Below is a small trained network, with its code and all its weights. Each question gives an input and a class and asks what happens when units are switched off, that is, made to give their printed mean instead of their output.

import numpy as np


def w(rows, s, z=0):
    codes = np.array(rows[::2]) - 128.0
    scale = np.full(codes.shape[1], s)
    scale[-1] = z or s
    return codes * scale


def norm(h):
    return h / np.sqrt((h * h).mean(-1, keepdims=True) + 1e-5)


def f(y):
    return np.maximum(y, 0)


def log_softmax(a):
    a = a - a.max(-1, keepdims=True)
    return a - np.log(np.exp(a).sum(-1, keepdims=True))


def net(x, mask):
    res = np.array(x, float).reshape(1, 6) / 4 @ E
    u = 0
    for l in range(2):
        y = f(norm(res) @ A[l][:, :-1].T + A[l][:, -1])
        res = res + np.where(mask[u : u + 14], y, B[l][:, -1]) @ B[l][:, :-1]
        u += 14
    return log_softmax(norm(res)[-1] @ U[:, :-1].T + U[:, -1])


A, B = {}, {}
E = w([
[19,197,138,183,152,126,204,161,129],'x0',
[92,101,117,221,121,77,64,38,1],'x1',
[58,144,241,115,59,146,50,120,159],'x2',
[135,148,199,89,231,87,136,84,165],'x3',
[136,131,131,131,130,125,124,133,126],'x4',
[113,146,150,82,97,112,159,113,77],'x5',
],0.0057)
A[0] = w([
[48,123,236,124,144,220,65,77,212,161],'0.n0',
[169,189,126,16,68,144,120,102,50,176],'0.n1',
[137,10,146,210,96,165,136,251,150,137],'0.n2',
[99,249,127,251,121,89,119,217,136,71],'0.n3',
[88,144,120,106,168,178,133,142,193,217],'0.n4',
[140,137,130,111,110,62,56,51,35,199],'0.n5',
[66,127,205,94,44,162,49,186,70,63],'0.n6',
[74,135,111,84,136,79,70,96,153,90],'0.n7',
[196,100,107,90,99,209,168,134,224,126],'0.n8',
[86,195,157,254,99,158,218,184,170,7],'0.n9',
[75,196,102,214,169,192,94,75,62,125],'0.n10',
[114,183,92,167,19,176,132,99,122,58],'0.n11',
[168,109,41,121,142,148,226,122,76,116],'0.n12',
[97,51,31,88,55,175,131,255,50,176],'0.n13',
],0.0061,0.0016)
B[0] = w([
[167,130,75,183,145,106,145,140,125,237],'0.n0',
[66,112,80,91,108,104,127,127,112,207],'0.n1',
[115,117,171,133,194,100,77,152,135,198],'0.n2',
[122,126,81,60,111,130,108,60,111,215],'0.n3',
[76,114,117,82,165,135,145,179,127,206],'0.n4',
[108,117,95,128,131,173,143,185,132,249],'0.n5',
[154,228,83,140,110,90,191,114,166,223],'0.n6',
[144,142,113,135,128,109,184,143,134,155],'0.n7',
[129,115,142,162,67,176,105,164,72,234],'0.n8',
[124,65,155,72,127,135,129,52,172,230],'0.n9',
[129,118,133,85,181,164,150,153,124,215],'0.n10',
[143,112,220,196,178,86,117,161,131,188],'0.n11',
[131,255,115,143,138,114,85,117,186,229],'0.n12',
[153,106,144,71,191,84,178,115,155,255],'0.n13',
],0.0077,0.0054)
A[1] = w([
[126,188,186,168,45,177,141,110,198,188],'1.n0',
[137,133,122,217,127,163,104,136,182,250],'1.n1',
[65,193,89,121,161,89,79,94,226,188],'1.n2',
[223,42,84,113,98,118,82,126,151,165],'1.n3',
[166,143,116,101,203,71,164,171,120,202],'1.n4',
[26,157,44,42,81,168,164,143,138,131],'1.n5',
[76,126,130,57,162,102,118,232,136,158],'1.n6',
[102,58,110,145,189,132,68,122,147,155],'1.n7',
[185,69,62,117,44,142,44,105,182,128],'1.n8',
[113,99,122,171,125,29,99,71,57,199],'1.n9',
[82,108,147,62,151,178,49,131,108,189],'1.n10',
[118,114,93,254,157,158,124,80,47,132],'1.n11',
[90,88,155,119,213,72,232,148,79,173],'1.n12',
[85,165,142,68,125,98,147,101,103,120],'1.n13',
],0.0073,0.0023)
B[1] = w([
[136,170,54,89,184,139,209,149,121,156],'1.n0',
[114,138,57,143,58,92,153,120,40,158],'1.n1',
[145,158,94,123,115,114,120,129,105,232],'1.n2',
[51,132,152,120,137,128,136,73,184,182],'1.n3',
[83,143,148,181,20,86,187,137,108,254],'1.n4',
[140,66,111,158,125,192,79,107,108,235],'1.n5',
[138,113,185,164,159,122,96,109,51,232],'1.n6',
[109,134,195,218,59,131,89,125,69,172],'1.n7',
[104,120,116,113,172,148,147,56,148,169],'1.n8',
[190,109,115,68,146,130,186,183,254,172],'1.n9',
[70,169,78,120,75,89,133,142,101,163],'1.n10',
[108,124,173,44,149,176,162,207,104,173],'1.n11',
[182,95,169,118,69,143,69,97,189,240],'1.n12',
[78,90,74,174,132,112,73,133,94,188],'1.n13',
],0.0073,0.0083)
U = w([
[152,217,43,106,154,120,182,144,153,135],'0',
[102,122,117,132,68,131,129,126,95,167],'1',
[93,92,114,85,157,154,120,55,168,131],'2',
[136,101,165,90,157,221,146,214,101,125],'3',
[103,121,100,169,79,128,110,127,78,128],'4',
[163,124,193,138,105,69,143,129,149,119],'5',
[200,155,118,104,153,111,50,134,82,64],'6',
[226,173,147,107,247,160,42,131,116,11],'7',
],0.013,0.012)

Each question gives the input, the list of numbers given to net, and the class t.
The units are the neurons (one row each of A and B). Each row of codes is followed by its name. A weight is (code - 128) times the scale printed after its matrix; where a second scale follows, it is the last column's (A, B and U).
mask holds one flag per neuron, layer by layer. A switched-off neuron (its flag False) gives its mean, the last column of its row in B, instead of its output. The means were averaged over made-up inputs and are rounded, as every weight is.
A unit's drop is (log p(t) with every unit on - log p(t) with that unit switched off) / (log p(t) with every unit on - log p(t) with every unit switched off).
The circuit of an input: a set's keep is (log p(t) with only the set's units on - log p(t) with every unit switched off) / (log p(t) with every unit on - log p(t) with every unit switched off). Starting from the 12 units with the biggest drops (on a tie, the unit counted first), units are removed one at a time, each time the one whose removal leaves the highest keep (on an exact tie, the one counted first), for as long as the keep stays at least 0.8.
units of the circuit, in order: the units of the circuit, biggest drop first
most important unit: the unit with the biggest drop
top k neurons: the k neurons with the biggest drops, biggest first
top k neurons in layer l: the k neurons of layer l with the biggest drops, biggest first
input [2,8,6,3,-3,6], class 3: most important unit	1.n11
input [8,-3,-6,2,-6,5], class 2: units of the circuit, in order	[0.n9; 1.n12]
input [1,3,0,-5,-2,3], class 5: top 2 neurons	[0.n11; 0.n13]
input [-7,-3,8,-8,1,1], class 0: units of the circuit, in order	[0.n6; 1.n0]
input [2,6,0,-5,2,3], class 3: top 2 neurons	[1.n11; 0.n5]
input [1,-2,-5,6,-3,-3], class 5: units of the circuit, in order	[1.n4; 1.n12]
input [-8,0,-6,2,-1,-1], class 2: top 3 neurons	[1.n3; 0.n6; 1.n8]
input [6,8,-3,-6,6,-4], class 3: units of the circuit, in order	[1.n11; 1.n9]
input [-5,-8,-5,-6,-6,-3], class 3: units of the circuit, in order	[0.n8; 0.n6; 0.n2]
input [-2,4,0,1,-2,-4], class 3: units of the circuit, in order	[1.n11; 0.n13]
input [1,-1,-2,-5,0,4], class 5: units of the circuit, in order	[0.n13; 0.n11]
input [-3,3,-7,-7,4,-2], class 0: top 3 neurons in layer 1	[1.n5; 1.n6; 1.n13]
input [-6,4,-2,-3,1,-5], class 2: top 4 neurons	[1.n3; 1.n8; 0.n4; 0.n11]
input [7,5,-8,-4,-5,-2], class 0: units of the circuit, in order	[0.n12; 1.n6]
input [-6,-4,-2,-1,4,-8], class 4: most important unit	0.n2
input [-3,-4,6,0,-6,6], class 0: top 3 neurons	[0.n6; 1.n0; 0.n0]
input [6,-6,2,-4,0,-2], class 2: top 2 neurons in layer 0	[0.n9; 0.n3]
input [0,-6,7,-3,6,1], class 0: units of the circuit, in order	[0.n6; 1.n0]
input [1,-5,-1,-8,-4,3], class 5: top 2 neurons in layer 0	[0.n13; 0.n11]
input [3,7,-7,5,0,-4], class 0: units of the circuit, in order	[1.n9]
input [-3,-5,-4,1,-4,0], class 3: top 4 neurons in layer 0	[0.n8; 0.n0; 0.n6; 0.n4]
input [-5,8,3,-7,-4,-2], class 3: units of the circuit, in order	[1.n11; 1.n9; 1.n4]
input [3,5,5,-7,0,-1], class 5: top 4 neurons	[0.n11; 0.n12; 0.n13; 0.n10]
input [-8,1,-7,-2,5,3], class 2: top 4 neurons	[1.n3; 0.n6; 1.n8; 0.n0]
input [7,-5,2,-2,-5,-3], class 2: top 3 neurons	[0.n9; 1.n4; 0.n3]
